Here is a tiny trained network, its code and every weight. The questions are about switching its units off for an input and a class, where a switched-off unit gives its printed mean instead of its output.

import numpy as np


def w(rows, s, z=0):
    codes = np.array(rows[::2]) - 128.0
    scale = np.full(codes.shape[1], s)
    scale[-1] = z or s
    return codes * scale


def f(y):
    return y / 2 * (1 + np.tanh(0.7978845608 * (y + 0.044715 * y**3)))


def log_softmax(a):
    a = a - a.max(-1, keepdims=True)
    return a - np.log(np.exp(a).sum(-1, keepdims=True))


def net(x, mask):
    res = np.array(x, float).reshape(1, 6) / 4 @ E
    y = f(res @ A[0][:, :-1].T + A[0][:, -1])
    res = res + np.where(mask, y, B[0][:, -1]) @ B[0][:, :-1]
    return log_softmax(res[-1] @ U[:, :-1].T + U[:, -1])


A, B = {}, {}
E = w([
[78,177,152,180,97,217,179,171,73,161,141],'x0',
[120,118,114,97,116,130,144,139,116,130,145],'x1',
[92,154,53,112,121,151,119,132,209,229,89],'x2',
[94,133,114,102,205,154,54,10,90,169,185],'x3',
[104,133,179,56,165,109,83,199,58,168,62],'x4',
[165,46,142,118,46,214,72,155,112,159,125],'x5',
],0.011)
A[0] = w([
[153,132,125,142,123,123,141,149,146,116,136,95],'neuron 1',
[138,123,126,134,124,107,166,146,138,111,84,88],'neuron 2',
[144,116,121,141,107,113,168,205,162,144,92,101],'neuron 3',
[146,96,138,140,94,150,97,148,142,127,110,117],'neuron 4',
[131,118,153,127,125,132,138,114,99,84,118,80],'neuron 5',
[95,148,108,100,186,184,40,27,58,189,167,102],'neuron 6',
[87,171,162,150,115,192,149,159,68,132,131,67],'neuron 7',
[154,95,93,182,82,189,175,65,215,96,197,50],'neuron 8',
[93,187,113,161,118,192,157,142,126,187,114,97],'neuron 9',
[129,131,158,154,130,151,144,123,67,81,152,95],'neuron 10',
[165,78,150,120,119,173,107,130,121,124,146,79],'neuron 11',
[80,240,108,118,209,33,230,125,120,124,113,56],'neuron 12',
[108,147,160,119,135,134,108,165,83,155,86,63],'neuron 13',
[158,26,126,131,52,224,46,136,119,162,93,70],'neuron 14',
[171,102,186,143,126,101,113,142,51,50,153,52],'neuron 15',
[141,103,135,101,157,127,78,172,92,163,71,50],'neuron 16',
[132,128,129,136,98,106,153,195,174,105,67,148],'neuron 17',
[110,155,155,142,130,190,153,132,103,132,116,71],'neuron 18',
[149,149,133,132,63,101,152,212,146,101,69,147],'neuron 19',
[155,41,111,57,131,21,54,117,200,113,79,55],'neuron 20',
[100,165,72,100,117,151,118,153,242,253,73,2],'neuron 21',
[109,137,161,69,180,91,72,205,65,168,56,62],'neuron 22',
[108,171,142,159,136,157,161,134,79,134,127,56],'neuron 23',
],0.012,0.0035)
B[0] = w([
[121,134,136,132,133,139,135,101,127,140,144,146],'neuron 1',
[118,125,142,129,162,124,141,103,129,135,157,160],'neuron 2',
[107,100,157,142,159,138,168,112,135,124,156,194],'neuron 3',
[109,146,145,121,148,123,105,148,124,134,146,163],'neuron 4',
[111,93,111,118,127,117,119,131,119,108,121,149],'neuron 5',
[88,80,196,137,181,150,219,112,127,133,190,252],'neuron 6',
[218,135,89,151,152,117,136,142,141,131,151,185],'neuron 7',
[106,191,110,131,26,127,175,80,131,127,109,216],'neuron 8',
[204,113,79,126,142,107,128,143,141,134,135,193],'neuron 9',
[126,65,106,119,123,111,104,117,132,129,64,170],'neuron 10',
[114,161,145,133,159,111,90,154,136,125,121,164],'neuron 11',
[89,208,171,114,125,139,28,197,133,145,125,242],'neuron 12',
[115,156,109,133,73,137,157,114,134,137,124,169],'neuron 13',
[92,216,163,118,159,121,39,189,141,137,129,229],'neuron 14',
[114,36,100,119,127,132,91,121,106,120,40,199],'neuron 15',
[106,169,121,115,60,129,148,105,124,126,124,182],'neuron 16',
[98,109,146,114,155,148,170,113,114,137,183,204],'neuron 17',
[182,127,99,90,124,124,131,143,120,135,169,161],'neuron 18',
[102,107,184,134,171,144,177,100,128,140,166,219],'neuron 19',
[249,132,65,137,151,127,147,171,131,148,165,234],'neuron 20',
[118,17,115,121,123,112,75,113,86,83,27,232],'neuron 21',
[109,171,104,156,45,123,154,64,153,108,112,222],'neuron 22',
[185,129,100,122,154,113,127,138,138,122,145,163],'neuron 23',
],0.021,0.019)
U = w([
[87,80,208,129,195,179,185,83,117,138,183,204],'0',
[88,194,183,99,156,133,28,178,144,145,120,10],'1',
[111,179,100,146,22,131,165,40,158,105,109,211],'2',
[123,21,117,102,152,115,83,102,74,72,40,163],'3',
[254,119,65,123,166,114,136,142,145,150,167,41],'4',
],0.0096,0.0013)

Each question gives the input, the list of numbers given to net, and the class t.
The units are the neurons (one row each of A and B). Each row of codes is followed by its name. A weight is (code - 128) times the scale printed after its matrix; where a second scale follows, it is the last column's (A, B and U).
mask holds one flag per neuron, in row order. A switched-off neuron (its flag False) gives its mean, the last column of its row in B, instead of its output. The means were averaged over made-up inputs and are rounded, as every weight is.
A unit's drop is (log p(t) with every unit on - log p(t) with that unit switched off) / (log p(t) with every unit on - log p(t) with every unit switched off).
The circuit of an input: a set's keep is (log p(t) with only the set's units on - log p(t) with every unit switched off) / (log p(t) with every unit on - log p(t) with every unit switched off). Starting from the 12 units with the biggest drops (on a tie, the unit counted first), units are removed one at a time, each time the one whose removal leaves the highest keep (on an exact tie, the one counted first), for as long as the keep stays at least 0.8.
circuit, biggest first: the units of the circuit, biggest drop first
k most important neurons: the k neurons with the biggest drops, biggest first
drop of u: that unit's drop, to one decimal
input [0,-7,5,-6,3,3], class 0: most important neuron => neuron 19
input [-5,5,5,-6,-6,6], class 0: 2 most important neurons => neuron 12; neuron 19
input [6,-8,-7,4,2,-4], class 3: 3 most important neurons => neuron 15; neuron 20; neuron 10
input [2,-5,-7,6,-1,0], class 3: 2 most important neurons => neuron 15; neuron 10
input [-6,3,8,-8,3,-5], class 0: 2 most important neurons => neuron 19; neuron 17
input [-3,-6,3,8,7,-4], class 0: 2 most important neurons => neuron 6; neuron 8
input [7,8,6,-2,2,6], class 4: 2 most important neurons => neuron 9; neuron 7
input [6,-7,7,-3,2,2], class 3: 2 most important neurons => neuron 21; neuron 20
input [5,0,0,4,-5,-2], class 2: 3 most important neurons => neuron 8; neuron 20; neuron 19
input [-3,7,5,-5,7,5], class 2: 3 most important neurons => neuron 22; neuron 6; neuron 16
input [2,8,-7,-6,-2,4], class 3: 4 most important neurons => neuron 15; neuron 6; neuron 10; neuron 5
input [-6,6,-4,-4,-6,7], class 1: 2 most important neurons => neuron 14; neuron 22
input [8,-3,8,7,-5,1], class 3: 3 most important neurons => neuron 21; neuron 20; neuron 9
input [7,5,1,-5,3,5], class 4: 3 most important neurons => neuron 7; neuron 6; neuron 9
input [-2,-7,-7,-1,5,5], class 3: circuit, biggest first => neuron 15
input [4,-8,-8,-5,8,-1], class 2: 2 most important neurons => neuron 22; neuron 21
input [6,1,5,1,5,1], class 4: drop of neuron 18 => 0.3
input [-3,8,-1,2,4,-4], class 1: drop of neuron 12 => 5.0
input [-8,0,8,0,3,-3], class 3: drop of neuron 7 => 0.4
input [-1,-3,-6,-4,7,1], class 2: circuit, biggest first => neuron 22
input [-3,-1,-7,-7,4,8], class 1: drop of neuron 14 => 8.4
